Below are the code and all the weights of a small trained network. Each question names an input and a class and asks about switching units off, where a switched-off unit gives its printed mean instead of its output.

import numpy as np


def w(rows, s, z=0):
    codes = np.array(rows[::2]) - 128.0
    scale = np.full(codes.shape[1], s)
    scale[-1] = z or s
    return codes * scale


def norm(h):
    return h / np.sqrt((h * h).mean(-1, keepdims=True) + 1e-5)


def f(y):
    return np.maximum(y, 0)


def log_softmax(a):
    a = a - a.max(-1, keepdims=True)
    return a - np.log(np.exp(a).sum(-1, keepdims=True))


def net(x, mask):
    res = np.array(x, float).reshape(1, 3) / 4 @ E
    u = 0
    for l in range(3):
        y = f(norm(res) @ A[l][:, :-1].T + A[l][:, -1])
        res = res + np.where(mask[u : u + 7], y, B[l][:, -1]) @ B[l][:, :-1]
        u += 7
    return log_softmax(norm(res)[-1] @ U[:, :-1].T + U[:, -1])


A, B = {}, {}
E = w([
[46,136,231,207,86,201,41,120],'x0',
[171,203,132,74,173,234,92,5],'x1',
[19,151,76,69,123,125,112,122],'x2',
],0.011)
A[0] = w([
[106,133,71,94,153,55,152,161,102],'0.n0',
[117,73,125,133,120,199,109,97,73],'0.n1',
[124,153,175,82,105,151,90,112,2],'0.n2',
[85,21,189,219,66,107,82,252,116],'0.n3',
[136,140,98,140,111,149,112,129,60],'0.n4',
[141,119,136,111,134,143,57,98,6],'0.n5',
[113,178,149,100,100,212,4,74,8],'0.n6',
],0.012,0.0057)
B[0] = w([
[77,55,222,80,32,101,196,174,185],'0.n0',
[128,210,96,34,208,114,51,80,149],'0.n1',
[85,199,72,144,234,129,140,174,145],'0.n2',
[25,23,84,10,80,31,128,163,254],'0.n3',
[114,141,110,73,114,178,39,115,128],'0.n4',
[158,168,86,134,71,185,140,96,141],'0.n5',
[84,230,110,254,224,103,160,36,201],'0.n6',
],0.0074,0.015)
A[1] = w([
[63,82,152,148,130,105,99,140,103],'1.n0',
[40,126,123,156,145,105,102,135,226],'1.n1',
[85,120,71,88,148,126,116,121,251],'1.n2',
[105,108,142,103,103,158,168,116,127],'1.n3',
[129,133,197,159,115,126,105,145,13],'1.n4',
[117,137,159,114,124,131,154,129,5],'1.n5',
[137,83,77,137,106,8,179,190,115],'1.n6',
],0.017,0.0016)
B[1] = w([
[171,144,166,80,78,128,146,158,184],'1.n0',
[130,77,171,64,63,75,167,164,191],'1.n1',
[65,79,114,173,84,81,175,103,184],'1.n2',
[171,154,139,197,183,120,107,112,159],'1.n3',
[139,110,132,65,127,84,128,103,131],'1.n4',
[144,132,130,171,149,97,104,97,135],'1.n5',
[95,65,156,49,9,53,129,166,250],'1.n6',
],0.013,0.022)
A[2] = w([
[97,132,146,105,146,156,137,97,136],'2.n0',
[98,117,166,140,118,128,75,145,118],'2.n1',
[165,84,155,153,104,86,131,192,142],'2.n2',
[146,84,121,93,169,116,105,130,156],'2.n3',
[209,98,88,122,152,81,159,123,3],'2.n4',
[135,148,181,176,142,215,67,109,113],'2.n5',
[158,117,250,208,113,161,34,104,167],'2.n6',
],0.015,0.0039)
B[2] = w([
[143,18,103,229,154,34,108,89,161],'2.n0',
[142,94,172,24,191,2,148,115,157],'2.n1',
[79,82,74,182,166,66,207,50,250],'2.n2',
[51,116,148,127,75,162,37,181,152],'2.n3',
[184,108,229,135,31,146,108,220,148],'2.n4',
[11,99,55,152,179,70,192,55,163],'2.n5',
[26,84,60,73,86,4,200,96,157],'2.n6',
],0.0075,0.012)
U = w([
[57,193,66,197,245,145,134,58,95],'0',
[116,64,133,60,70,77,168,189,219],'1',
[213,164,194,173,133,244,63,247,3],'2',
],0.013,0.003)

Each question gives the input, the list of numbers given to net, and the class t.
The units are the neurons (one row each of A and B). Each row of codes is followed by its name. A weight is (code - 128) times the scale printed after its matrix; where a second scale follows, it is the last column's (A, B and U).
mask holds one flag per neuron, layer by layer. A switched-off neuron (its flag False) gives its mean, the last column of its row in B, instead of its output. The means were averaged over made-up inputs and are rounded, as every weight is.
A unit's drop is (log p(t) with every unit on - log p(t) with that unit switched off) / (log p(t) with every unit on - log p(t) with every unit switched off).
The circuit of an input: a set's keep is (log p(t) with only the set's units on - log p(t) with every unit switched off) / (log p(t) with every unit on - log p(t) with every unit switched off). Starting from the 12 units with the biggest drops (on a tie, the unit counted first), units are removed one at a time, each time the one whose removal leaves the highest keep (on an exact tie, the one counted first), for as long as the keep stays at least 0.8.
units of the circuit, in order: the units of the circuit, biggest drop first
top k neurons: the k neurons with the biggest drops, biggest first
drop when u is switched off: that unit's drop, to one decimal
input [7,2,8], class 0: units of the circuit, in order : [0.n6, 1.n6]
input [-6,6,-3], class 2: top 2 neurons : [0.n3, 1.n6]
input [-7,8,8], class 0: units of the circuit, in order : [1.n6, 0.n3]
input [2,2,6], class 0: units of the circuit, in order : [1.n6, 0.n6]
input [-7,5,-4], class 2: top 3 neurons : [0.n3, 1.n6, 1.n1]
input [-5,3,-6], class 2: top 3 neurons : [0.n3, 1.n6, 0.n0]
input [-6,5,-3], class 2: top 2 neurons : [0.n3, 1.n6]
input [0,2,-1], class 0: top neuron : [1.n6]
input [-7,7,-5], class 2: top 2 neurons : [0.n3, 1.n6]
input [-4,6,-6], class 2: top 2 neurons : [1.n6, 0.n3]
input [-4,8,6], class 0: drop when 1.n6 is switched off : 0.4
input [-4,4,-8], class 2: drop when 2.n4 is switched off : 0.1
